Each noisy cloud is followed by the number of dimensions of the flat space through zero that it lies close to
In the rows, 128 means zero.

podu (5 x 9)
[[ 61 225 150 123  73 115 104 148 119]
 [155  92 117 129 148 137 137 117 131]
 [109 153 135 129 113 125 123 132 126]
 [193  37 107 132 178 143 150 107 134]
 [169  72 117 128 160 140 142 115 133]]
 -> 1

tib (10 x 9)
[[128 179 155 121 111  75 104  85 165]
 [118 120  92 132  88  98 145 128 140]
 [131 127 144 135 146 144 124 127 127]
 [167 172 137 186 136 148 113  97 162]
 [110  87 115  92 131 142 149 167  97]
 [ 94  49  90  74 119 143 168 183  72]
 [143 129 117 167 138 156 134 121 133]
 [126 147 169 117 159 132 112 124 127]
 [135 176 195 125 171 115  87  93 141]
 [140 192 214 119 186 114  66  82 144]]
 -> 3

[[132 127 158 116 107  89 106  96 197]
 [119 134 114 123 124 137 115 115 119]
 [130 124 151 140  96 128 119 153  71]
 [152 105 190 146 124  83 161 202 181]
 [128 121 167 125  88 104  96 112 138]
 [149 101 213 136 106  59 143 169 225]
 [135 119 136 134 123 131 136 157 107]
 [141 124  93 126 196 136 181 148 180]
 [130 117 175 135  75 105 101 143 111]
 [132 122 165 121 103  87 104 107 188]]
 -> 3

dinoz (10 x 9)
[[146 145  79 152  81  59  78 141 133]
 [ 37  52 165  85  73 186 125 222  92]
 [130 117 109 152  73 112 113 110 105]
 [101  77 137 134  69 161 136 116  90]
 [124 139 153  95 193 149 148 156 152]
 [124 149 134 109 171 122 124 168 153]
 [146 147 136 127 174 133 145 110 150]
 [108 105 145 113 137 156 144 147 123]
 [137 112 140 144 121 160 159  73 111]
 [140 143 104 141 104  94 106 126 128]]
 -> 3

[[ 72  98 197 117 138 114  91 144 101]
 [ 54  83 217 116 138 111  76 146  95]
 [196 168  47 142 116 144 175 112 159]
 [ 77  98 189 116 136 116  92 139 103]
 [ 87 102 179 118 138 117 100 138 110]
 [ 77  98 193 115 134 115  91 143 104]
 [168 152  80 137 123 138 158 118 147]
 [100 113 163 124 132 121 110 137 116]
 [174 152  71 135 121 140 160 115 149]
 [129 127 128 128 128 127 126 128 128]]
 -> 1

Zodu (7 x 9)
[[117 141 151 128 133 132 135 131 149]
 [107 136 116 116 106  90 130 126 111]
 [122 136 120 125 121 108 123 126 108]
 [124 158 171 131 140 136 137 133 142]
 [125  52  81 152 111 180 159 147 218]
 [ 60 140 161 143 109 123 164 166 255]
 [100 144 178 139 130 136 143 145 199]]
 -> 3

[[170  91 134  86 159  90 163 141  91]
 [ 63  99 113 160 150 138 137 112 149]
 [ 67 181 102 204  85 192  98 153 196]
 [123 118 133 117 135 121 123 114 121]
 [154 122 139  88 138 109 116  93  93]
 [107 103 117 153 149 128 165 164 151]
 [106 119 123 143 133 134 129 124 133]
 [137 203 121 168  70 173 100 176 174]]
 -> 3

[[ 74 136 132 130 148  64 116 183 196]
 [163 121 124 128 116 169 134  95  82]
 [134 125 125 126 126 133 129 127 121]
 [ 39 144 136 130 162  19 110 217 239]
 [144 127 126 127 124 148 131 113 109]
 [169 120 122 126 113 180 137  85  74]
 [ 76 134 135 130 147  64 114 182 197]
 [140 126 128 127 121 145 130 115 113]
 [136 126 126 127 125 141 131 121 117]
 [143 124 126 130 123 143 132 116 111]]
 -> 1

lopug (7 x 9)
[[ 66 133 140 141 209 137 141 150 153]
 [129 116 130 124 130 118 123 123 126]
 [120 170 132 144 148 141 143 134 130]
 [159 153 120 132  93 134 132 119 110]
 [143 115 117 119  99 119 121 121 121]
 [ 39 151 158 159 253 153 153 166 159]
 [125 225 135 169 158 160 162 137 133]]
 -> 2

[[120 129 114 113 122 144 131 133 147]
 [102  65  81 167 192 119  76 101 135]
 [150 130 167 148 153  76 126 109  81]
 [137 127 151 129 169  78 120 108  74]
 [113 119 107 113  89 161 135 130 119]
 [154 177 169 117 122 129 155 155 168]
 [ 74  95  43  79 126 192 102 135 151]
 [154 140 175 153 175  73 120 121 130]]
 -> 4

[[ 72 133 173 142 117 165 129 131 127]
 [187 122 136 139  73  74 162  85 105]
 [ 76 152 100 136 168 153 121 164 172]
 [136 127 135 130 105 109 143 113 122]
 [125 122 114 116 152 147 109 144 125]
 [147 152  94 150 121 102 149 124 150]
 [ 28 113 117  69 218 153  66 185 148]
 [134 123 133 115 139 145 115 131 119]
 [135 139  90 120 153 112 125 141 141]
 [ 54 139  83 112 204 154  94 182 174]]
 -> 4

[[147 133 112 130 160  92 114 117 188]
 [166 135 101 129 191  57 103 108 239]
 [135 132 128 132 129 116 126 133 131]
 [172 138 103 132 187  62  95 112 229]
 [121 130 132 125 113 151 125 132  99]
 [ 98 127 148 115  83 174 143 143  55]
 [120 129 138 128 109 149 131 123  88]
 [145 136 122 125 154 100 111 116 168]]
 -> 1

[[170  64  73  78 125 129 132  73 144]
 [134 103  80  97 155 161 117  85 116]
 [137 109  99 107 137 141 124 102 126]
 [112 117  82  74 165 158  94 131 133]
 [181  68  95 100 105 108 151  71 143]
 [181 107 153 189  79 104 189  56 109]
 [ 73 198 157 173 162 163 108 167  90]
 [148  95  82  96 142 148 126  81 122]
 [133 126 129 134 126 128 132 123 124]
 [129 125 132 122 123 119 127 142 138]]
 -> 3

revov (10 x 9)
[[140  87 118 113 100 130 137 147  99]
 [174 152 146 143 111 108 149  99 132]
 [100 135 106 149 158 157  84 160 101]
 [ 95 116 100  84 133 177 102 176  92]
 [176 171 134 149 128 142 119 122  88]
 [ 62  89 103  76 133 156 115 165 136]
 [146  82 154  95  75  76 202  90 183]
 [ 49  92  95 115 160 161  87 173 120]
 [163 149 137 193 139 112 112 111 112]
 [110 129 109 130 141 158  95 160  95]]
 -> 4

[[164 120 152  64 108 145 152 112  98]
 [ 87 166  88 151 163 132 120 136 151]
 [105 116 151 126 133  68  94 130 123]
 [162  91 166 112 100 122 128 119 110]
 [125 145  74 218 140 202 149 140 168]
 [126 160 122  52 136 126 145 120 109]
 [115 159 142  16 136  90 129 117  96]
 [127 128 117 158 132 140 127 133 136]
 [107 164  89 152 150 152 137 137 147]
 [161 119 172  34 106 110 142 112  86]]
 -> 3

[[136 102  93  51  77 102 114 119 141]
 [126  80 119 128 174 164 126  98 119]
 [131 108 122 119 126 149 127 133 131]
 [139  88 121 135 141 186 130 145 125]
 [119 126 141 161 176 132 131 100 116]
 [129 145 141 154 131 126 131 133 128]
 [143  42  94  86 131 200 116 127 131]
 [133 148 129 127  89 120 125 158 137]
 [129 228 161 157  55  67 141 201 147]
 [134  72 126 156 183 216 135 124 116]]
 -> 3

veve (10 x 9)
[[170 109 160 115 154 164 149 193 137]
 [161  66 109 166 147 131 173  73 119]
 [152 129 156 129 133 155 125 183 131]
 [167 112 141 162 119 151 152 156 120]
 [205  88 161 151 140 175 191 197 122]
 [136  98 121 168 139 134 102 104 127]
 [103 186 152 106 109 133  80 190 136]
 [128 120 125 114 136 123 148 116 129]
 [ 99 195 135 117  78 119 110 164 124]
 [173  88 161 117 180 168 133 184 140]]
 -> 4

guz (10 x 9)
[[124 127 133 125 130 131 127 131 128]
 [100 168 147 138 165 133 158 124 142]
 [213  32  78 110  15 100  47 138  88]
 [106 157 147 135 158 132 152 126 143]
 [ 70 202 166 141 209 152 185 122 162]
 [ 97 161 151 134 171 139 157 124 139]
 [177  72 103 126  66 114  82 134 103]
 [138 116 123 124 118 127 119 131 123]
 [135 124 127 131 122 123 129 131 123]
 [117 138 135 129 145 129 140 125 133]]
 -> 1

[[121 155 164  73 155 141 101 118 132]
 [115 168 188  53 164 148  84 122 135]
 [123 137 140 114 135 131 120 125 127]
 [125 143 151 104 141 134 114 126 125]
 [122 154 169  79 153 141  95 120 131]
 [126 144 148 109 142 129 111 127 130]
 [133 117 118 142 122 122 138 134 129]
 [152  61  26 252  70 102 201 144 123]]
 -> 1

mazaf (10 x 9)
[[125 136 130 131 115 134 118 125 129]
 [130 124  99 119 171 113 135  75 101]
 [133 107 148 117 111 124 147 203 176]
 [121 137 182 151  45 157  94 214 172]
 [134 114  99 120 177 110 144  80 104]
 [121 146 143 147  94 146 101 129 118]
 [118 152 130 144 115 147  95  84  92]
 [132 121 115 120 152 123 138 110 117]
 [115 167 193 169  14 177  66 210 157]
 [124 138 116 135 131 132 116 100 110]]
 -> 2

lisef (10 x 9)
[[162 179 160 151  75  46 120 122 133]
 [118  92 132  54 168 189 167 107 123]
 [111 111 118 123 146 161 143 129 126]
 [116 164 142 113 115 161 207 106 120]
 [141 150 143  97 114 115 161 109 126]
 [132 114 118 168 117  81  52 154 133]
 [125 159 135 114 122 158 179 112 125]
 [159  97 138  56 141 108 118 115 128]
 [163 156 161  75 101  87 161  96 128]
 [126 203 137 184  82 117 165 126 127]]
 -> 3

[[102 132  93 105 177 168 126 122 149]
 [ 77 165 187 143 176 171 136  98  72]
 [123 113  53  99 151 135 115 148 175]
 [ 90 147  88 125 181 131 111 162 132]
 [175 135 181 143 146 183 133  41  92]
 [ 97 126 153 133  72  69 146 180 123]
 [190 113 102 127 111 123 113 100 152]
 [106 118 145 124  92 102 141 151 133]
 [ 89 110 124 117  96 110 154 160 153]
 [142 143 137 128 169 174 124  81 122]]
 -> 4

[[ 56 154 120 134 188  78 198 104  52]
 [ 66 160 118 152 178  93 188  95  75]
 [154 146 135 183 114 150 113  98 174]
 [ 84 152 115 154 163 101 172 110 101]
 [ 86 170 103 177 155 103 172 115 125]
 [102 131 132 127 155 109 150 109  85]
 [106 153 117 158 146 119 151 108 125]
 [112 135 135 140 152 117 149  92  92]
 [150 120 153 134 131 136 108  86 111]]
 -> 3

[[131 130 146 142 123 113 133 111 112]
 [ 83 143  88 115 173 191 103 169 197]
 [131 128  96  99 133 148 124 156 151]
 [151 117 214 194  93  46 155  47  31]
 [153 120 121 106 109 115 134 129 112]
 [164 117  94  79 104 129 134 152 126]
 [116 134  91 100 146 167 114 163 171]
 [107 136 148 156 142 127 126 114 130]
 [ 95 139  88 109 165 181 109 171 191]
 [148 121 120 114 112 117 133 130 116]]
 -> 2

topu (10 x 9)
[[144 132 146  88 118 183 126  98 130]
 [131 127 127 119 127 129 127 128 127]
 [ 98 116 100 192 139  30 136 173 121]
 [155 143 162  55 122 234 126  72 134]
 [118 122 116 157 129  94 130 148 125]
 [ 95 108  96 212 142   6 132 194 122]
 [145 140 142  83 121 191 123  97 133]
 [119 117 113 162 133  80 128 155 130]
 [129 127 128 125 131 130 129 125 129]
 [137 133 138 109 125 154 126 113 130]]
 -> 1

vodep (10 x 9)
[[185 105 130 120 165 168  45  78 128]
 [127 139 141  95 114 142 157 104 117]
 [109 143 134 106 110 127 175 123 120]
 [107 140 132 124 110 118 167 142 124]
 [157 119 139 103 140 159  96  89 122]
 [ 75 154 123 135  94  90 211 175 126]
 [142 114 108 183 159 109  61 157 149]
 [132 127 122 139 137 122 115 127 134]
 [ 95 149 142  83  90 127 221 115 112]
 [190 104 136 110 163 174  42  65 126]]
 -> 2

zarep (10 x 9)
[[163 143 152 108  72  89 170 108 123]
 [ 75 133  79 187 119 141  81 143 188]
 [136 150 105 136  38 111 138 108 151]
 [139 143 111 118  71 138 130 110 124]
 [ 91 139  74 164  91 155  82 129 167]
 [116 144  95 139  75 146 106 116 143]
 [151 144 129 117  59 108 153 106 133]
 [106 139  92 153  91 140 105 123 155]
 [115 122 115 124 157 161 104 135 115]
 [154 131 175 147 108  27 194 122 168]]
 -> 3

Reg (10 x 9)
[[ 90 184  60  66 164 112 159 144  96]
 [117 126 131 127 132 121 130 131 113]
 [ 87 144  74  68 146  95 187 125  63]
 [103 143  88  95 139  90 158 125  60]
 [123 130 117 130 128  87 122 118  57]
 [101 109 191 161 146 117  90 147  96]
 [169 141  68 101 100 144 164 102 171]
 [100 101 113  98 122 101 190 111  70]
 [122 127 169 157 140 132  86 144 134]
 [163 113 136 151 103 132 116 112 139]]
 -> 4

[[141 119 136 133 123 110 122 145 138]
 [ 86 164 123 114 148 250  95  39  66]
 [148 106 133 142 113  81 113 157 178]
 [ 84 180 114 111 148 218 148  72  44]
 [139 118 129 133 124 104 132 147 144]
 [135 125 131 127 131 132 116 124 132]
 [146 104 128 134 111  50 154 187 171]
 [127 125 145 131 132 167  91  98 139]
 [143 111 135 135 121 118 114 139 158]
 [106 152 110 115 140 165 152 105  80]]
 -> 2

Riv (6 x 9)
[[110 112 123 133 128 122 121 126 130]
 [102  89 118 138 159 161 192 122 155]
 [126 126 126 127 124 119 105 130 127]
 [239 233 144 101 110 114 136 160  89]
 [109  95 118 137 165 164 217 128 156]
 [129 118 118 135 145 147 180 131 146]]
 -> 2

zor (10 x 9)
[[172 165 107 155  89 182 132 112  68]
 [149 146 119 150 115 149 133 129  76]
 [ 95 120 160 106 161 108 124 125 225]
 [131  69  90 123 120  76 129 162  37]
 [109  60 108  85 136 101 129 131 163]
 [105  96 136 110 153  88 124 146 146]
 [121  87 100 114 125 103 130 144  95]
 [133 145 146 151 140 105 121 146  90]
 [122 120 128 125 135 110 128 138 121]
 [157 124  97 154 117  97 129 164   3]]
 -> 3

[[152  80 123 161 131 164 147 100 117]
 [113 107 154 133 137 119 103 115 120]
 [158 130  92 137 122 159 159 123 134]
 [172  82 109 158 122 183 156 101 131]
 [128  48 143 166 139 154 122  93 115]
 [185  61  96 170 130 201 173  90 121]
 [116 119 142 126 124 109 113 122 120]
 [164 100  92 150 132 168 168 110 131]
 [145  92 122 149 134 151 143 110 121]
 [ 70 211 171  76 125  48  70 180 139]]
 -> 2

[[129 120 132 122 130 129 129 129 134]
 [164  22 181  52 147 160 173 130 167]
 [131 120 130 122 129 130 131 129 133]
 [134 110 139 116 127 132 133 126 135]
 [136 100 138 108 131 135 137 128 137]
 [161  37 169  62 142 153 163 135 154]
 [159  42 168  64 141 153 160 132 159]
 [103 197  98 174 116 111 108 125 106]
 [107 193 100 177 115 110 101 127 106]
 [152  68 155  82 139 148 151 130 148]]
 -> 1

[[133 128  49  67 101 143 101  72 135]
 [131 128 191 178 151 121 139 188 121]
 [130 132 143 144 137 124 132 141 124]
 [132 129 173 160 150 127 144 169 124]
 [128 126 146 142 128 118 130 145 115]
 [127 128 172 168 144 128 142 163 120]
 [133 131  63  76 113 137 109  75 134]
 [130 131 238 204 169 113 159 220 116]
 [124 123  83  96 115 132 117  93 136]
 [130 130 187 171 145 117 140 180 117]]
 -> 1

[[ 41 144 175 108 123 144 128 148 131]
 [116 131  71 152 159 169 149 144 132]
 [104 134 204  88  99  99 110 124 125]
 [116 143 187  52 130  88  94 132 103]
 [147 116  69 183 139 159 156 127 141]
 [133 119  18 202 168 191 170 140 140]
 [ 97 138 118 121 150 146 131 141 121]
 [ 95 123  90 183 136 174 158 139 148]
 [172 124 130 107 126  98 109 116 116]
 [136 132 124 114 138 126 121 131 120]]
 -> 3

[[126  89 205 188 144 149 100 157  92]
 [122 118 155 149 131 137 122 136 120]
 [155  95 171 170 137 138  92 150 115]
 [188  94 126 152 127 133  85 150 150]
 [ 50 187 118  91 120 116 192  99  98]
 [145 101 170 168 140 139 108 145 114]
 [ 59 157 168 130 132 131 168 122  86]
 [125 120 145 137 129 127 125 131 121]
 [146 105 157 163 134 136 105 147 120]
 [ 40 148 208 157 137 139 170 133  60]]
 -> 2

[[128 175  73 100  89 151 145  83 121]
 [126 109  95  67 146 127 182  77 151]
 [160 150 107 130  62 131 129 109  33]
 [129 194 113 169  78 158  87 145 125]
 [103 163 109 122 145 156 130 124 209]
 [128  99 127 103 150 114 154 111 133]
 [121 185  95 129  85 157 123 113 134]
 [124 105 123  97 151 119 155 106 137]]
 -> 3

[[101 234 236 143  72 136 127 153 182]
 [108 153 187 127 159 179 135 138 148]
 [133  84 101 121 178 154 135 123 106]
 [129 161 132 138  74  95 120 127 141]
 [114 162 172 134 116 146 130 134 147]
 [118 115 136 120 164 157 130 134 124]
 [132 176 159 139  83 107 130 135 149]]
 -> 2

fof (8 x 9)
[[ 86 169 152   2 193 113 107 105 130]
 [127 147 152 137 137 140 147 107 149]
 [ 97 140 120  89 129 115 121 133 111]
 [117 119 112 160  84 121 136 154 106]
 [ 77 171  65  62 103 113  74 130  77]
 [140 125 144 125 152 132 134 120 138]
 [166 164 121 185 129 164 128  71 165]
 [163 143 101 152 130 149 102  90 138]]
 -> 4
